Here is a tiny trained network, its code and every weight. The questions are about switching its units off for an input and a class, where a switched-off unit gives its printed mean instead of its output.

import numpy as np


def w(rows, s, z=0):
    codes = np.array(rows[::2]) - 128.0
    scale = np.full(codes.shape[1], s)
    scale[-1] = z or s
    return codes * scale


def f(y):
    return np.maximum(y, 0)


def log_softmax(a):
    a = a - a.max(-1, keepdims=True)
    return a - np.log(np.exp(a).sum(-1, keepdims=True))


def net(x, mask):
    res = np.array(x, float).reshape(1, 7) / 4 @ E
    y = f(res @ A[0][:, :-1].T + A[0][:, -1])
    res = res + np.where(mask, y, B[0][:, -1]) @ B[0][:, :-1]
    return log_softmax(res[-1] @ U[:, :-1].T + U[:, -1])


A, B = {}, {}
E = w([
[130,164,159,255],'x0',
[9,60,233,107],'x1',
[232,148,200,117],'x2',
[129,128,127,129],'x3',
[127,130,128,130],'x4',
[127,128,128,127],'x5',
[69,235,155,104],'x6',
],0.0076)
A[0] = w([
[138,113,108,5,116],'neuron 1',
[170,191,105,109,73],'neuron 2',
[151,42,109,176,74],'neuron 3',
[152,124,95,71,101],'neuron 4',
[71,157,65,135,130],'neuron 5',
[166,172,107,113,82],'neuron 6',
[131,189,76,130,131],'neuron 7',
[121,113,104,101,143],'neuron 8',
[104,212,157,101,92],'neuron 9',
[102,115,161,154,79],'neuron 10',
[83,82,154,146,98],'neuron 11',
[88,108,167,116,90],'neuron 12',
[127,114,182,134,131],'neuron 13',
[119,161,145,186,162],'neuron 14',
[99,128,107,200,113],'neuron 15',
[136,130,108,61,86],'neuron 16',
[164,120,124,201,156],'neuron 17',
[104,112,177,122,84],'neuron 18',
[119,145,158,172,91],'neuron 19',
[155,138,36,158,101],'neuron 20',
[97,253,141,91,82],'neuron 21',
[73,100,86,126,87],'neuron 22',
[124,132,116,67,76],'neuron 23',
[127,146,154,247,76],'neuron 24',
[177,48,78,156,94],'neuron 25',
[102,80,110,114,132],'neuron 26',
[115,174,128,73,104],'neuron 27',
[181,122,188,110,84],'neuron 28',
[109,99,161,137,85],'neuron 29',
[99,113,65,156,134],'neuron 30',
[185,171,206,84,110],'neuron 31',
[99,129,164,84,117],'neuron 32',
[168,112,140,182,65],'neuron 33',
[123,142,139,192,107],'neuron 34',
[135,178,93,115,157],'neuron 35',
[190,114,185,134,133],'neuron 36',
[66,102,74,142,143],'neuron 37',
[177,21,143,128,116],'neuron 38',
[210,138,75,179,5],'neuron 39',
],0.014,0.0027)
B[0] = w([
[151,178,252,183,252],'neuron 1',
[119,85,120,139,203],'neuron 2',
[79,165,65,132,222],'neuron 3',
[143,128,181,164,190],'neuron 4',
[137,109,102,60,203],'neuron 5',
[129,89,123,143,190],'neuron 6',
[140,70,121,136,199],'neuron 7',
[132,147,160,124,169],'neuron 8',
[91,177,68,142,201],'neuron 9',
[135,88,119,144,185],'neuron 10',
[136,76,104,143,221],'neuron 11',
[138,67,107,147,212],'neuron 12',
[145,84,118,132,197],'neuron 13',
[132,172,169,151,207],'neuron 14',
[143,158,172,113,200],'neuron 15',
[146,145,188,155,188],'neuron 16',
[131,142,162,151,230],'neuron 17',
[133,73,98,143,202],'neuron 18',
[132,139,159,141,182],'neuron 19',
[132,53,110,136,232],'neuron 20',
[58,183,45,144,226],'neuron 21',
[148,137,130,85,198],'neuron 22',
[149,154,166,151,179],'neuron 23',
[155,171,227,155,255],'neuron 24',
[78,196,89,145,236],'neuron 25',
[140,144,140,136,193],'neuron 26',
[93,160,123,140,183],'neuron 27',
[130,109,98,55,211],'neuron 28',
[130,81,102,134,188],'neuron 29',
[145,128,116,62,193],'neuron 30',
[150,115,97,38,235],'neuron 31',
[146,89,139,169,204],'neuron 32',
[123,141,127,122,201],'neuron 33',
[148,158,184,145,197],'neuron 34',
[127,91,145,144,188],'neuron 35',
[150,121,109,58,230],'neuron 36',
[149,136,111,60,216],'neuron 37',
[94,192,78,157,253],'neuron 38',
[121,67,121,125,252],'neuron 39',
],0.022,0.0073)
U = w([
[167,168,197,157,254],'0',
[75,185,67,171,94],'1',
[147,38,119,179,64],'2',
[184,148,135,4,57],'3',
],0.011,0.0052)

Each question gives the input, the list of numbers given to net, and the class t.
The units are the neurons (one row each of A and B). Each row of codes is followed by its name. A weight is (code - 128) times the scale printed after its matrix; where a second scale follows, it is the last column's (A, B and U).
mask holds one flag per neuron, in row order. A switched-off neuron (its flag False) gives its mean, the last column of its row in B, instead of its output. The means were averaged over made-up inputs and are rounded, as every weight is.
A unit's drop is (log p(t) with every unit on - log p(t) with that unit switched off) / (log p(t) with every unit on - log p(t) with every unit switched off).
The circuit of an input: a set's keep is (log p(t) with only the set's units on - log p(t) with every unit switched off) / (log p(t) with every unit on - log p(t) with every unit switched off). Starting from the 12 units with the biggest drops (on a tie, the unit counted first), units are removed one at a time, each time the one whose removal leaves the highest keep (on an exact tie, the one counted first), for as long as the keep stays at least 0.8.
units of the circuit, in order: the units of the circuit, biggest drop first
unit that matters most: the unit with the biggest drop
top k neurons: the k neurons with the biggest drops, biggest first
drop when u is switched off: that unit's drop, to one decimal
input [-5,6,-8,3,-5,5,-5], class 3: unit that matters most -> neuron 37
input [5,-1,0,-8,3,8,6], class 1: top 3 neurons -> neuron 21; neuron 9; neuron 1
input [2,-7,6,-3,8,-7,-6], class 2: top 3 neurons -> neuron 39; neuron 20; neuron 21
input [6,7,4,-2,5,-4,-8], class 1: top 2 neurons -> neuron 38; neuron 3
input [-6,8,8,-6,-2,8,3], class 2: top 3 neurons -> neuron 32; neuron 12; neuron 18
input [6,-1,7,-3,-6,6,5], class 3: top 2 neurons -> neuron 31; neuron 1
input [0,-4,-8,0,0,8,-7], class 3: top 3 neurons -> neuron 30; neuron 37; neuron 21
input [-2,-6,-1,2,-6,1,7], class 1: top 2 neurons -> neuron 21; neuron 9
input [-8,-7,-4,3,-6,5,8], class 0: top 3 neurons -> neuron 1; neuron 16; neuron 4
input [5,-2,1,4,-6,-8,-7], class 1: top 2 neurons -> neuron 3; neuron 25
input [-3,-1,-7,8,8,-7,6], class 3: top 2 neurons -> neuron 5; neuron 37
input [-8,-3,7,-2,3,1,5], class 0: drop when neuron 1 is switched off -> 2.2
input [-5,5,0,-1,3,-4,6], class 1: drop when neuron 27 is switched off -> 0.2
input [-2,-3,-2,-4,2,5,-3], class 1: units of the circuit, in order -> neuron 25
input [2,-8,-8,7,1,1,-1], class 2: drop when neuron 39 is switched off -> 0.5
